Below is a small trained network, with its code and all its weights. Each question gives an input and a class and asks what happens when units are switched off, that is, made to give their printed mean instead of their output.

import numpy as np


def w(rows, s, z=0):
    codes = np.array(rows[::2]) - 128.0
    scale = np.full(codes.shape[1], s)
    scale[-1] = z or s
    return codes * scale


def norm(h):
    return h / np.sqrt((h * h).mean(-1, keepdims=True) + 1e-5)


def f(y):
    return np.maximum(y, 0)


def log_softmax(a):
    a = a - a.max(-1, keepdims=True)
    return a - np.log(np.exp(a).sum(-1, keepdims=True))


def net(x, mask):
    res = np.array(x, float).reshape(1, 5) / 4 @ E
    u = 0
    for l in range(2):
        y = f(norm(res) @ A[l][:, :-1].T + A[l][:, -1])
        res = res + np.where(mask[u : u + 8], y, B[l][:, -1]) @ B[l][:, :-1]
        u += 8
    return log_softmax(norm(res)[-1] @ U[:, :-1].T + U[:, -1])


A, B = {}, {}
E = w([
[129,127,128,127,127],'x0',
[152,121,108,75,254],'x1',
[57,136,83,147,165],'x2',
[128,69,35,71,76],'x3',
[125,182,134,92,121],'x4',
],0.0071)
A[0] = w([
[10,113,104,101,152,11],'L0N1',
[191,102,100,150,174,57],'L0N2',
[77,215,160,29,84,175],'L0N3',
[119,93,59,57,90,181],'L0N4',
[183,75,155,139,99,32],'L0N5',
[127,47,154,180,119,112],'L0N6',
[206,99,176,78,108,3],'L0N7',
[95,39,122,206,159,139],'L0N8',
],0.013,0.002)
B[0] = w([
[96,216,127,87,73,190],'L0N1',
[95,105,110,121,171,178],'L0N2',
[73,11,167,127,172,218],'L0N3',
[205,119,191,128,127,254],'L0N4',
[70,125,158,131,113,187],'L0N5',
[117,77,167,76,181,186],'L0N6',
[24,254,59,98,93,202],'L0N7',
[94,117,163,110,110,195],'L0N8',
],0.0099,0.0069)
A[1] = w([
[54,138,104,120,108,153],'L1N1',
[188,138,67,105,254,45],'L1N2',
[100,59,187,210,57,161],'L1N3',
[212,104,54,117,100,209],'L1N4',
[121,115,30,58,51,90],'L1N5',
[122,176,205,213,198,151],'L1N6',
[133,109,112,222,52,49],'L1N7',
[91,175,118,200,146,251],'L1N8',
],0.0096,0.0022)
B[1] = w([
[90,158,164,99,108,205],'L1N1',
[54,139,37,183,150,186],'L1N2',
[138,151,37,109,228,254],'L1N3',
[244,117,176,191,149,147],'L1N4',
[161,167,167,180,54,174],'L1N5',
[225,64,129,88,64,212],'L1N6',
[88,207,58,199,249,148],'L1N7',
[181,179,117,145,11,183],'L1N8',
],0.011,0.0067)
U = w([
[69,209,176,147,64,122],'0',
[99,153,35,220,227,79],'1',
[248,82,191,173,114,114],'2',
[108,120,164,85,160,255],'3',
[66,46,187,67,165,54],'4',
],0.012,0.0046)

Each question gives the input, the list of numbers given to net, and the class t.
The units are the neurons (one row each of A and B). Each row of codes is followed by its name. A weight is (code - 128) times the scale printed after its matrix; where a second scale follows, it is the last column's (A, B and U).
mask holds one flag per neuron, layer by layer. A switched-off neuron (its flag False) gives its mean, the last column of its row in B, instead of its output. The means were averaged over made-up inputs and are rounded, as every weight is.
A unit's drop is (log p(t) with every unit on - log p(t) with that unit switched off) / (log p(t) with every unit on - log p(t) with every unit switched off).
The circuit of an input: a set's keep is (log p(t) with only the set's units on - log p(t) with every unit switched off) / (log p(t) with every unit on - log p(t) with every unit switched off). Starting from the 12 units with the biggest drops (on a tie, the unit counted first), units are removed one at a time, each time the one whose removal leaves the highest keep (on an exact tie, the one counted first), for as long as the keep stays at least 0.8.
circuit, biggest first: the units of the circuit, biggest drop first
most important unit: the unit with the biggest drop
k most important neurons: the k neurons with the biggest drops, biggest first
top k neurons in layer l: the k neurons of layer l with the biggest drops, biggest first
input [1,-4,-8,4,-7], class 0: most important unit	L0N7
input [-8,-2,7,-4,-8], class 3: circuit, biggest first	[L0N7, L0N8, L0N1, L1N3]
input [-7,7,4,-8,-8], class 2: top 4 neurons in layer 0	[L0N7, L0N8, L0N3, L0N6]
input [-6,6,-2,7,4], class 2: circuit, biggest first	[L0N4, L1N4]
input [-2,7,2,-8,5], class 2: top 2 neurons in layer 1	[L1N6, L1N3]
input [8,-8,-1,-2,-8], class 1: top 2 neurons in layer 0	[L0N3, L0N4]
input [-5,7,0,-8,7], class 2: top 2 neurons in layer 1	[L1N6, L1N3]
input [-8,-8,-7,1,-3], class 1: 3 most important neurons	[L1N3, L1N7, L0N1]
input [0,-2,2,-5,-7], class 4: top 3 neurons in layer 0	[L0N6, L0N8, L0N4]
input [-5,-8,6,3,7], class 1: circuit, biggest first	[L1N3, L0N7]
input [-5,7,8,0,0], class 0: circuit, biggest first	[L0N1, L1N3]
input [-4,-3,-6,3,-7], class 4: top 4 neurons in layer 0	[L0N6, L0N5, L0N1, L0N4]
input [0,-2,-5,-2,-6], class 4: top 3 neurons in layer 0	[L0N6, L0N1, L0N8]
input [3,-2,-5,-7,7], class 2: circuit, biggest first	[L1N6]
input [3,6,6,2,-5], class 0: top 2 neurons in layer 0	[L0N1, L0N3]
input [5,-5,-5,-8,4], class 2: top 2 neurons in layer 0	[L0N1, L0N3]
input [0,-4,-2,6,2], class 2: 3 most important neurons	[L0N4, L1N4, L1N2]
input [1,2,6,-2,-8], class 4: 4 most important neurons	[L0N6, L0N7, L0N8, L1N5]
input [0,3,-1,-3,0], class 1: 3 most important neurons	[L1N2, L0N4, L0N5]
input [1,8,-2,0,-1], class 1: most important unit	L1N2
input [1,3,5,-3,1], class 0: top 2 neurons in layer 0	[L0N4, L0N1]
